Below are the code and all the weights of a small trained network. Each question names an input and a class and asks about switching units off, where a switched-off unit gives its printed mean instead of its output.

import numpy as np


def w(rows, s, z=0):
    codes = np.array(rows[::2]) - 128.0
    scale = np.full(codes.shape[1], s)
    scale[-1] = z or s
    return codes * scale


def norm(h):
    return h / np.sqrt((h * h).mean(-1, keepdims=True) + 1e-5)


def f(y):
    return y / 2 * (1 + np.tanh(0.7978845608 * (y + 0.044715 * y**3)))


def log_softmax(a):
    a = a - a.max(-1, keepdims=True)
    return a - np.log(np.exp(a).sum(-1, keepdims=True))


def net(x, mask):
    res = np.array(x, float).reshape(1, 5) / 4 @ E
    u = 0
    for l in range(2):
        y = f(norm(res) @ A[l][:, :-1].T + A[l][:, -1])
        res = res + np.where(mask[u : u + 13], y, B[l][:, -1]) @ B[l][:, :-1]
        u += 13
    return log_softmax(norm(res)[-1] @ U[:, :-1].T + U[:, -1])


A, B = {}, {}
E = w([
[126,125,126,127,127],'x0',
[156,106,155,95,239],'x1',
[253,62,140,117,84],'x2',
[87,46,202,141,109],'x3',
[99,113,124,15,95],'x4',
],0.006)
A[0] = w([
[217,200,52,101,126,58],'0.n1',
[145,129,117,197,144,35],'0.n2',
[112,27,169,160,105,70],'0.n3',
[130,122,112,65,125,71],'0.n4',
[178,128,130,226,123,52],'0.n5',
[140,119,122,39,78,37],'0.n6',
[253,98,126,121,84,3],'0.n7',
[145,160,125,164,13,28],'0.n8',
[171,115,142,100,183,50],'0.n9',
[101,70,163,142,119,64],'0.n10',
[121,134,130,87,87,59],'0.n11',
[158,115,145,110,190,83],'0.n12',
[67,177,118,131,151,68],'0.n13',
],0.015,0.0029)
B[0] = w([
[215,166,146,167,35,246],'0.n1',
[125,163,136,81,160,166],'0.n2',
[189,179,125,161,60,215],'0.n3',
[141,155,135,120,168,160],'0.n4',
[137,158,156,55,187,216],'0.n5',
[128,165,153,72,173,192],'0.n6',
[1,110,156,153,125,254],'0.n7',
[164,71,75,170,183,228],'0.n8',
[137,99,89,151,165,170],'0.n9',
[160,160,124,142,85,168],'0.n10',
[141,128,126,99,158,151],'0.n11',
[151,94,87,141,145,172],'0.n12',
[76,123,147,162,111,204],'0.n13',
],0.032,0.0072)
A[1] = w([
[78,153,81,121,106,113],'1.n1',
[148,28,28,154,184,35],'1.n2',
[29,105,173,146,113,4],'1.n3',
[134,173,143,82,176,42],'1.n4',
[134,135,163,9,158,57],'1.n5',
[167,128,155,121,162,108],'1.n6',
[137,174,145,81,183,46],'1.n7',
[165,103,78,101,143,83],'1.n8',
[136,108,152,106,124,120],'1.n9',
[159,124,169,118,152,149],'1.n10',
[142,146,113,201,179,131],'1.n11',
[94,131,134,92,203,83],'1.n12',
[30,113,164,147,112,6],'1.n13',
],0.015,0.0021)
B[1] = w([
[166,76,202,131,167,150],'1.n1',
[189,3,46,60,134,224],'1.n2',
[37,89,195,181,123,254],'1.n3',
[123,163,130,118,214,189],'1.n4',
[127,219,83,125,213,190],'1.n5',
[46,124,73,137,113,162],'1.n6',
[113,172,130,113,224,198],'1.n7',
[63,79,123,137,122,152],'1.n8',
[93,148,71,167,119,115],'1.n9',
[47,138,55,164,109,155],'1.n10',
[104,90,158,8,97,236],'1.n11',
[205,217,139,129,46,208],'1.n12',
[36,86,156,170,117,252],'1.n13',
],0.02,0.0062)
U = w([
[11,88,200,167,109,252],'0',
[118,244,106,74,221,49],'1',
[214,192,124,168,22,36],'2',
[150,16,58,68,129,222],'3',
],0.011,0.00038)

Each question gives the input, the list of numbers given to net, and the class t.
The units are the neurons (one row each of A and B). Each row of codes is followed by its name. A weight is (code - 128) times the scale printed after its matrix; where a second scale follows, it is the last column's (A, B and U).
mask holds one flag per neuron, layer by layer. A switched-off neuron (its flag False) gives its mean, the last column of its row in B, instead of its output. The means were averaged over made-up inputs and are rounded, as every weight is.
A unit's drop is (log p(t) with every unit on - log p(t) with that unit switched off) / (log p(t) with every unit on - log p(t) with every unit switched off).
The circuit of an input: a set's keep is (log p(t) with only the set's units on - log p(t) with every unit switched off) / (log p(t) with every unit on - log p(t) with every unit switched off). Starting from the 12 units with the biggest drops (on a tie, the unit counted first), units are removed one at a time, each time the one whose removal leaves the highest keep (on an exact tie, the one counted first), for as long as the keep stays at least 0.8.
circuit, biggest first: the units of the circuit, biggest drop first
most important unit: the unit with the biggest drop
k most important neurons: the k neurons with the biggest drops, biggest first
top k neurons in layer l: the k neurons of layer l with the biggest drops, biggest first
drop of u: that unit's drop, to one decimal
input [6,4,3,6,0], class 2: circuit, biggest first -> 0.n3
input [-8,8,5,-3,-7], class 3: 2 most important neurons -> 0.n12, 0.n9
input [6,7,-3,2,-6], class 3: circuit, biggest first -> 0.n12, 1.n2
input [3,6,-8,-8,6], class 0: top 4 neurons in layer 0 -> 0.n13, 0.n3, 0.n8, 0.n5
input [-1,1,8,-7,-1], class 0: top 2 neurons in layer 0 -> 0.n7, 0.n3
input [-2,6,-3,8,8], class 1: top 2 neurons in layer 0 -> 0.n1, 0.n8
input [-4,8,-3,7,-2], class 3: circuit, biggest first -> 0.n12, 1.n2
input [3,5,-2,-4,-2], class 3: top 3 neurons in layer 0 -> 0.n12, 0.n9, 0.n3
input [2,6,4,-7,4], class 2: 2 most important neurons -> 0.n1, 0.n8
input [-3,1,-4,0,-5], class 1: 2 most important neurons -> 0.n7, 0.n2
input [6,-4,3,3,4], class 1: top 2 neurons in layer 0 -> 0.n6, 0.n1
input [-1,-8,-1,-1,-6], class 3: 2 most important neurons -> 0.n8, 1.n2
input [6,-8,-3,8,5], class 2: 2 most important neurons -> 0.n3, 0.n10
input [-3,0,2,6,-8], class 1: most important unit -> 0.n5
input [-6,-7,5,5,3], class 3: top 2 neurons in layer 0 -> 0.n8, 0.n1
input [-6,3,-2,-3,0], class 2: drop of 0.n1 -> 0.6
input [1,1,0,-2,0], class 2: drop of 0.n1 -> 0.7
input [4,-6,5,8,-3], class 2: drop of 0.n3 -> 1.4
